Here is a tiny trained network, its code and every weight. The questions are about switching its units off for an input and a class, where a switched-off unit gives its printed mean instead of its output.

import numpy as np


def w(rows, s, z=0):
    codes = np.array(rows[::2]) - 128.0
    scale = np.full(codes.shape[1], s)
    scale[-1] = z or s
    return codes * scale


def f(y):
    return y / 2 * (1 + np.tanh(0.7978845608 * (y + 0.044715 * y**3)))


def log_softmax(a):
    a = a - a.max(-1, keepdims=True)
    return a - np.log(np.exp(a).sum(-1, keepdims=True))


def net(x, mask):
    res = np.array(x, float).reshape(1, 4) / 4 @ E
    y = f(res @ A[0][:, :-1].T + A[0][:, -1])
    res = res + np.where(mask, y, B[0][:, -1]) @ B[0][:, :-1]
    return log_softmax(res[-1] @ U[:, :-1].T + U[:, -1])


A, B = {}, {}
E = w([
[105,88,226,198,60,82,191,106,207,131],'x0',
[135,75,189,33,91,130,64,206,136,194],'x1',
[140,144,112,138,106,141,69,150,146,117],'x2',
[53,228,79,135,120,254,97,72,179,41],'x3',
],0.0076)
A[0] = w([
[48,123,179,202,29,133,110,53,183,15,213],'neuron 0',
[142,143,42,106,150,153,132,78,82,83,74],'neuron 1',
[205,94,142,245,103,78,163,144,91,166,117],'neuron 2',
[67,157,85,153,137,157,216,33,166,130,179],'neuron 3',
[101,110,58,117,253,160,86,134,53,67,251],'neuron 4',
[122,106,185,112,74,127,133,173,171,110,8],'neuron 5',
[4,169,125,157,115,156,97,183,103,123,39],'neuron 6',
[128,23,228,167,39,179,119,126,123,144,13],'neuron 7',
[108,171,78,177,176,168,157,180,135,53,12],'neuron 8',
[200,91,57,77,203,127,118,168,71,239,253],'neuron 9',
],0.0069,0.0026)
B[0] = w([
[170,118,190,146,176,162,79,120,180,213,243],'neuron 0',
[212,144,65,153,127,75,161,108,60,50,194],'neuron 1',
[71,150,126,146,67,157,207,205,142,189,203],'neuron 2',
[183,82,189,185,157,123,44,110,96,134,217],'neuron 3',
[208,181,112,67,166,122,115,140,45,152,249],'neuron 4',
[81,88,72,86,112,107,232,151,124,15,146],'neuron 5',
[64,179,85,100,96,128,175,157,135,73,151],'neuron 6',
[115,65,57,84,91,137,204,164,132,66,179],'neuron 7',
[189,30,122,138,86,104,122,87,29,97,179],'neuron 8',
[177,71,176,133,255,144,118,108,143,221,253],'neuron 9',
],0.0066,0.0074)
U = w([
[171,193,97,77,196,136,138,170,53,151,250],'0',
[179,117,200,112,188,118,62,100,158,184,171],'1',
[86,198,200,160,70,145,192,139,234,172,182],'2',
[116,104,122,59,88,78,165,196,145,123,6],'3',
[138,204,71,127,122,122,150,52,43,2,6],'4',
],0.008,0.0027)

Each question gives the input, the list of numbers given to net, and the class t.
The units are the neurons (one row each of A and B). Each row of codes is followed by its name. A weight is (code - 128) times the scale printed after its matrix; where a second scale follows, it is the last column's (A, B and U).
mask holds one flag per neuron, in row order. A switched-off neuron (its flag False) gives its mean, the last column of its row in B, instead of its output. The means were averaged over made-up inputs and are rounded, as every weight is.
A unit's drop is (log p(t) with every unit on - log p(t) with that unit switched off) / (log p(t) with every unit on - log p(t) with every unit switched off).
The circuit of an input: a set's keep is (log p(t) with only the set's units on - log p(t) with every unit switched off) / (log p(t) with every unit on - log p(t) with every unit switched off). Starting from all 10 units, units are removed one at a time, each time the one whose removal leaves the highest keep (on an exact tie, the one counted first), for as long as the keep stays at least 0.8.
units of the circuit, in order: the units of the circuit, biggest drop first
most important unit: the unit with the biggest drop
top k neurons: the k neurons with the biggest drops, biggest first
drop when u is switched off: that unit's drop, to one decimal
input [7,7,-5,-2], class 3: most important unit -> neuron 7
input [4,-7,-1,-2], class 2: units of the circuit, in order -> (neuron 2; neuron 4)
input [5,5,-5,-1], class 3: units of the circuit, in order -> (neuron 7; neuron 5)
input [2,7,-5,6], class 2: units of the circuit, in order -> (neuron 4; neuron 9)
input [3,-1,-3,0], class 2: top 4 neurons -> (neuron 9; neuron 4; neuron 8; neuron 1)
input [7,-1,-4,-6], class 2: top 2 neurons -> (neuron 2; neuron 4)
input [4,-8,7,-3], class 2: top 3 neurons -> (neuron 2; neuron 9; neuron 4)
input [2,-2,-4,4], class 1: units of the circuit, in order -> (neuron 0; neuron 3)
input [1,7,-4,-3], class 3: top 4 neurons -> (neuron 7; neuron 0; neuron 5; neuron 3)
input [1,-1,0,-4], class 2: top 2 neurons -> (neuron 4; neuron 2)
input [2,-5,-2,8], class 1: top 2 neurons -> (neuron 0; neuron 3)
input [7,-5,-2,2], class 1: top 2 neurons -> (neuron 3; neuron 0)
input [1,-5,2,-8], class 2: top 2 neurons -> (neuron 2; neuron 4)
input [-7,3,-7,-3], class 1: units of the circuit, in order -> (neuron 9)
input [6,-4,-7,-2], class 2: top 3 neurons -> (neuron 2; neuron 9; neuron 4)
input [2,-7,-6,7], class 1: top 2 neurons -> (neuron 0; neuron 3)
input [8,-7,2,4], class 1: drop when neuron 0 is switched off -> 0.3
input [8,5,-4,-3], class 3: drop when neuron 5 is switched off -> 0.2
input [5,7,1,-1], class 3: drop when neuron 7 is switched off -> 0.2
input [8,-5,-7,4], class 1: units of the circuit, in order -> (neuron 3)
